Below are the code and all the weights of a small trained network. Each question names an input and a class and asks about switching units off, where a switched-off unit gives its printed mean instead of its output.

import numpy as np


def w(rows, s, z=0):
    codes = np.array(rows[::2]) - 128.0
    scale = np.full(codes.shape[1], s)
    scale[-1] = z or s
    return codes * scale


def f(y):
    return y / 2 * (1 + np.tanh(0.7978845608 * (y + 0.044715 * y**3)))


def log_softmax(a):
    a = a - a.max(-1, keepdims=True)
    return a - np.log(np.exp(a).sum(-1, keepdims=True))


def net(x, mask):
    res = np.array(x, float).reshape(1, 5) / 4 @ E
    y = f(res @ A[0][:, :-1].T + A[0][:, -1])
    res = res + np.where(mask, y, B[0][:, -1]) @ B[0][:, :-1]
    return log_softmax(res[-1] @ U[:, :-1].T + U[:, -1])


A, B = {}, {}
E = w([
[161,85,211,178,190],'x0',
[116,180,98,248,39],'x1',
[43,196,94,118,144],'x2',
[127,140,112,152,157],'x3',
[120,120,130,134,132],'x4',
],0.011)
A[0] = w([
[163,41,35,97,115,19],'neuron 1',
[205,70,177,180,164,3],'neuron 2',
[78,137,82,29,189,8],'neuron 3',
[99,248,90,114,86,39],'neuron 4',
[42,97,119,127,93,24],'neuron 5',
[43,127,121,75,172,52],'neuron 6',
],0.011,0.0063)
B[0] = w([
[166,154,204,133,156,167],'neuron 1',
[135,103,160,123,164,235],'neuron 2',
[150,223,116,136,113,249],'neuron 3',
[82,1,99,150,154,255],'neuron 4',
[85,79,90,171,155,141],'neuron 5',
[223,143,121,195,124,204],'neuron 6',
],0.012,0.0064)
U = w([
[240,206,203,90,152,204],'0',
[137,253,54,157,55,215],'1',
[95,39,147,27,224,3],'2',
],0.0057,0.003)

Each question gives the input, the list of numbers given to net, and the class t.
The units are the neurons (one row each of A and B). Each row of codes is followed by its name. A weight is (code - 128) times the scale printed after its matrix; where a second scale follows, it is the last column's (A, B and U).
mask holds one flag per neuron, in row order. A switched-off neuron (its flag False) gives its mean, the last column of its row in B, instead of its output. The means were averaged over made-up inputs and are rounded, as every weight is.
A unit's drop is (log p(t) with every unit on - log p(t) with that unit switched off) / (log p(t) with every unit on - log p(t) with every unit switched off).
The circuit of an input: a set's keep is (log p(t) with only the set's units on - log p(t) with every unit switched off) / (log p(t) with every unit on - log p(t) with every unit switched off). Starting from all 6 units, units are removed one at a time, each time the one whose removal leaves the highest keep (on an exact tie, the one counted first), for as long as the keep stays at least 0.8.
units of the circuit, in order: the units of the circuit, biggest drop first
most important unit: the unit with the biggest drop
top k neurons: the k neurons with the biggest drops, biggest first
drop of u: that unit's drop, to one decimal
input [0,7,4,3,7], class 2: most important unit -> neuron 4
input [-7,1,5,1,7], class 2: top 2 neurons -> (neuron 4; neuron 5)
input [0,-8,-6,-1,0], class 0: top 2 neurons -> (neuron 4; neuron 1)
input [-4,6,2,5,1], class 2: top 2 neurons -> (neuron 4; neuron 3)
input [-2,-5,2,-3,-8], class 1: top 3 neurons -> (neuron 3; neuron 2; neuron 1)
input [-5,3,1,-5,6], class 2: units of the circuit, in order -> (neuron 4; neuron 3)
input [-5,1,7,6,-6], class 2: top 2 neurons -> (neuron 4; neuron 5)
input [-4,8,3,-2,8], class 2: top 2 neurons -> (neuron 4; neuron 3)
input [0,-3,2,-8,2], class 1: drop of neuron 2 -> 0.3
input [-8,-7,-2,-1,-7], class 0: drop of neuron 3 -> -0.1
input [0,2,7,1,-8], class 2: drop of neuron 3 -> 0.2
